What each symbol does to the points:
at | fo lu
ht | tz sd
zd | tn hm
qc | zd pp
mm | rd tl
mr | sd pc
pc | gq ff
rd | dc hr
mt | tt rj
ff | mt fz
tl | qr dz
dz | ht mr
ms | pp zd
qr | hd tl
hd | dh zj
tt | pc rj
br | sn jg
tn | cm td
sd | ht jp
qp | sn dh
fh | cz sz
sz | rd dm
td | qc cz
hr | fj bm
fj | hr bd
lq | nb jt
tq | cp ms
gq | mj mt
tz | tl tt
fr | ht gq
bm | bd dc
mz | dh tz
cp | ms rf
cz | pp hr
pp | hm fj
mg | br zj
dh | sn tl
hm | td fh
mp | ms qc
sn | bm rr
jt | ff cp
nb | fr pc
bd | sz hd
zj | jg qr
rf | nb tt
dc | hd rr
rj | jt tq
jp | dz lq
jg | qp qs
qs | nb mj
rr | mm mg
mj | mr nb
cm | lq mp
fz | rj nb
dm | bm hd

The rows follow the links: the fewer symbols apart two points are, the more alike their rows tend to be.

Each row is also shifted at random along 9 hidden directions that mean nothing.

Some points, each with a row of numbers:
qs -> [64, -2, -48, 51, 0, 8, 21, 32, 0, -35, 46, -52, 17, 49, -1, -1, -18, -21, 51, 1, 15, 14, -17, -35, -42, -2, 48, -38, 17, -84, 15, 16, 4, -62, 37, -6, 42, 93, 27, 37, -20]
hd -> [-105, -5, -31, -3, 27, -1, 35, -14, -35, 20, -11, -16, 7, 19, 52, -50, -23, 9, 6, 38, -24, 29, -34, -45, 26, 1, -24, -6, 20, 28, -42, 11, -7, -79, 28, 28, -8, -43, 18, -54, -16]
dc -> [50, 27, 58, 1, -15, -11, -10, -33, 18, 12, 2, -37, 21, 50, 24, 42, 105, 0, -42, -60, -7, 25, -15, -12, 3, -55, 1, 13, -37, -1, 31, 45, 47, 60, 23, 11, 8, 0, -40, -4, -7]
fr -> [36, 25, 18, -49, -14, -14, -1, 14, -3, -44, -21, -6, -79, 21, -13, 5, 51, 0, -79, -25, 12, -43, -22, 15, -14, 61, 20, -22, -96, 2, 24, -83, 10, 15, -20, 15, 43, -49, 23, -102, 21]
jg -> [42, -2, 1, 31, -7, 3, 20, 14, 1, 83, 3, -43, -3, 95, 40, -46, 41, -17, 1, -18, 22, 39, -49, -21, 15, -57, 8, -2, -7, -29, 3, 58, -8, -64, 62, 59, 43, -11, 26, -66, -20]
qr -> [-88, 0, 9, 3, 13, -27, 38, -23, -25, 18, 15, -8, 0, 73, 64, 23, 38, 35, -49, -8, -40, 9, -31, -12, -27, -17, -3, 17, -16, 54, -23, 60, 19, 73, -2, 19, -62, 22, 17, -22, 0]
gq -> [-46, 24, -52, 23, 20, 49, 4, 13, -32, -59, 30, 0, 26, -36, -13, 53, -26, 1, -3, 7, -9, -31, 39, -19, -70, -8, 23, -63, 64, -29, -23, -11, 29, 20, -33, -44, -76, 72, 37, 43, -12]
mp -> [-16, -22, -1, 44, -9, 79, 16, 0, 18, -11, 32, 20, 21, -14, -25, -36, -9, -6, 26, 3, 30, 10, 32, -26, -25, 11, 34, -19, 72, 8, -1, 46, -21, -6, -4, -21, -35, -3, 23, 29, 19]
nb -> [69, 20, -15, -3, 9, 29, -3, 12, 13, -34, -6, -1, 4, -36, -40, 5, 8, -29, 31, -5, 21, -23, 17, 1, -11, 15, 14, -55, 16, -19, 11, -45, 8, -16, -1, -2, 21, -4, 16, 34, -6]
td -> [-14, -38, -5, 13, -11, 17, -5, 9, -10, -65, 18, 11, -27, -34, -20, -13, -37, 33, -14, 26, 5, -12, 27, -13, -10, 54, 33, 19, -16, 4, -6, -29, -20, 14, -26, -44, -12, 4, -13, -15, 18]
ff -> [57, 36, 5, 13, -35, -36, -17, 10, 20, 41, 14, -36, -13, 39, -1, 26, 24, -44, -19, -38, 11, 17, -9, 21, -24, -53, 11, -15, 3, -73, 29, 19, 28, -36, 18, 37, 32, 35, 4, -16, -8]
mg -> [25, -46, -5, -2, 7, -5, 11, 43, -10, 21, 29, 32, -9, 8, 29, -2, -100, 40, -23, 34, 5, 6, -22, 49, 36, -3, -15, 72, -23, -41, -14, -42, -4, 35, 0, -30, -34, 35, -10, -74, -11]
qp -> [-4, -3, 31, -12, 32, 87, 11, -35, 8, 9, -29, 24, 20, -21, 5, -28, 92, -8, 17, -49, 38, -9, 16, -4, 55, -25, 11, -46, 4, 46, 3, -3, 20, 37, 18, 26, 15, -80, 16, 9, -18]
dh -> [-42, -11, 44, -13, 21, 70, 26, -26, 18, 30, -6, 53, 28, 21, 23, -26, 50, 0, 11, -44, 22, 8, -7, 7, 43, -18, -13, -4, -6, 40, 20, 21, -6, 67, 8, 11, 4, -53, 26, 5, 2]
rr -> [-154, -31, -1, -14, 4, -76, -26, -13, -59, 59, -8, 10, -23, 48, 67, 20, -16, 32, 4, -35, -35, 18, -12, 40, 61, -65, -14, 62, -86, -54, 18, 11, 4, 12, -2, 26, 52, 48, -4, 10, -34]
zj -> [-6, -32, 15, 7, 15, 40, 23, 8, 8, 22, 22, 38, 18, 30, 24, -31, -25, 8, 19, -9, 15, 18, -20, 12, 43, -16, -6, 22, -13, -17, 14, 1, -14, 29, 16, -6, 7, -4, 18, -13, -8]
mm -> [73, 19, -2, 7, 8, -23, 25, -19, 18, -39, 25, -63, 32, 19, 32, 44, 33, 22, -39, 13, -22, 8, -20, -26, -38, 5, 1, 11, 25, 19, -38, 24, 51, 31, 27, -12, -64, 44, -42, -24, 0]
cm -> [-71, -5, 30, -11, -17, 71, -31, -17, -13, 29, -29, 32, -31, -29, -17, -11, 67, 7, -40, -64, 45, -25, 60, 23, 15, -27, 23, -18, 9, 6, 6, 12, -8, 10, -24, 14, -5, -59, 22, -35, 13]
fz -> [17, 41, -10, 3, 0, -71, -22, -12, -19, 25, -20, -39, -10, -12, -6, 48, 35, -23, 1, 12, -25, -12, 5, 14, -28, -41, -2, -29, 11, 23, -19, 15, 46, 15, -9, 42, -20, 30, -13, 58, -18]
bm -> [-40, -1, -4, -12, 16, 57, -9, -13, -6, -6, -15, 15, 32, -47, 7, -23, -18, -9, 17, -3, 10, 19, 12, -21, 52, -14, -23, -7, 24, -26, -2, -25, -2, -58, 19, -19, 16, -49, -10, -25, -15]

From each start, follow one symbol. Which point do you reach?
Answer with the point's name.
start [-109, -49, -46, 15, 37, 2, 9, 9, -49, 38, 4, 30, 18, 0, 33, -33, -77, 18, 74, 32, -12, 15, -4, 6, 49, -25, -10, 12, 4, -19, -21, 2, -25, -30, 8, 3, 11, 31, 28, 41, -35]
fo -> sn
start [13, 18, 8, -15, -16, 8, -18, 12, 21, 15, 8, 28, -12, -20, -15, 17, -16, -28, -17, -34, 19, -8, 13, 51, 8, -18, -4, -11, 5, -58, 24, -38, 15, -1, -13, 9, 13, -1, 14, -20, 1]
lu -> rj
start [-43, -14, 21, 48, -18, 58, 3, -8, -1, -37, 47, 18, 48, 29, -12, 10, 1, 1, 19, -17, -7, 31, 16, -55, -31, -16, 25, 1, 13, -16, 42, 66, -13, 46, -10, -56, -3, 43, 2, 76, 10]
fo -> cz
start [13, 1, 1, -28, -11, -2, -38, 33, 3, 19, -8, 52, -14, -30, -23, 26, -56, -13, 1, -25, 20, -23, 16, 68, 24, -17, -19, 11, -27, -77, 40, -65, -10, 6, -29, -18, 35, 17, 10, 1, -5]
lu -> ff
start [6, 5, 9, -20, 24, -18, 30, -13, 26, 40, -22, 13, 20, 14, 21, -6, 15, 7, 8, 14, -6, -4, -28, 16, 9, 11, -42, 14, 19, 82, -28, 25, -10, 36, 10, 26, -36, -32, -1, 4, 9]
lu -> tz
start [-77, -28, -11, -28, 12, 57, 26, 23, 5, -13, 32, 61, 11, -11, 38, 4, -77, 46, -48, -12, 9, -15, 9, 42, 9, 22, -23, 37, 23, -42, -17, -39, -16, 30, -21, -45, -65, 9, 25, -83, 16]
lu -> dz
start [60, -2, 20, 26, -8, 81, -8, 12, 19, -2, 14, 16, 49, -32, -29, 1, -15, 7, -17, 18, 19, 14, 27, -29, -18, -18, -10, 9, 72, 11, -9, 36, -10, 14, -5, -61, -73, -12, -24, -4, 11]
lu -> hr
start [40, 6, 12, -14, -9, -70, -17, -11, 5, 8, -17, -35, 4, 14, 18, 2, -1, -2, 5, 17, -26, 27, -34, -9, 35, -1, -31, 43, -45, -6, 10, -5, 5, -35, 27, 9, 48, -5, -52, -9, -5]
fo -> dc
start [-34, 22, -11, 13, 7, 30, 7, 15, -39, -4, 9, 5, -3, 33, 3, 41, 26, 10, -48, -6, -11, -25, 4, -16, -58, -28, 11, -42, 1, 14, -4, 22, 19, 60, -29, -15, -61, 30, 45, -5, -10]
fo -> mr
start [-2, 37, 19, -2, -27, -3, -3, 1, -2, 38, 2, -8, -37, 24, 1, 7, 40, -29, -64, -22, 5, -2, -7, 14, -22, -29, 12, -29, 1, -2, 7, 10, 33, 5, -8, 44, -20, -26, 24, -59, 4]
lu -> tt
start [-46, -28, 11, -25, -9, -37, -39, -11, -32, 12, -43, 7, -59, -40, -15, -8, 17, 35, -18, 4, -3, -31, 35, 29, 29, 17, 7, 29, -47, 40, -14, -24, -14, 9, -30, 15, 10, -39, -25, -13, 4]
fo -> cm
start [-17, -10, 39, 17, -19, -4, -12, -22, 14, 33, -7, 31, -12, -8, -25, -11, 29, -13, 14, -14, -2, 8, 21, 11, 4, -13, 10, 7, -2, 54, 21, 41, -7, 62, -23, 15, -1, -27, -4, 60, 12]
fo -> pp
start [-23, 20, 10, 5, 2, -19, 5, -26, -18, -8, -2, -39, 14, 25, 22, 9, 40, 2, -28, 14, -31, 22, -24, -56, -12, -13, -8, 1, -8, 34, -10, 33, 23, -2, 14, 2, -15, -11, -21, -15, -4]
lu -> hd
start [19, -4, -1, 10, 26, 97, 8, 6, 6, 39, 3, 18, 54, -28, 25, 4, 1, 15, -20, -8, 33, 6, 19, 5, 22, -63, -20, -4, 84, -7, -38, 20, 25, 14, 20, -22, -87, -17, 2, -50, -21]
lu -> rr
start [-128, 8, -4, -2, 20, 18, 10, -45, -45, -31, -22, -7, 10, -7, 11, -23, 35, -4, 11, 12, -33, 16, -4, -73, 13, 8, -4, -36, -11, 58, -9, 12, 4, -24, 0, 5, 15, -54, 7, 20, -11]
lu -> dm
start [19, 18, -22, -11, 18, 0, 6, 17, 1, 7, -21, 1, 16, 2, -10, 15, -6, 0, 14, 14, 0, -25, -6, 1, -31, 11, -25, -25, 19, 20, -15, 5, -18, -8, -8, -6, -18, 10, 22, 20, 2]
fo -> sd
start [40, 27, 5, -21, 3, -25, 2, 14, 12, 62, -44, -11, 0, 31, 4, 5, 39, 5, -25, 7, 0, -20, -24, 8, -25, -1, -45, -1, 9, 53, -22, 39, -28, -11, 3, 24, -24, -29, 9, -27, 15]
lu -> lq
start [27, 1, 6, -40, 17, 44, 15, 21, 21, -38, -16, 52, 0, -32, -24, 8, -18, 23, -24, 13, 13, -47, 2, 20, -14, 64, -24, -6, -4, 48, -9, -47, -28, 54, -37, -42, -41, -35, 16, -23, 28]
fo -> ht
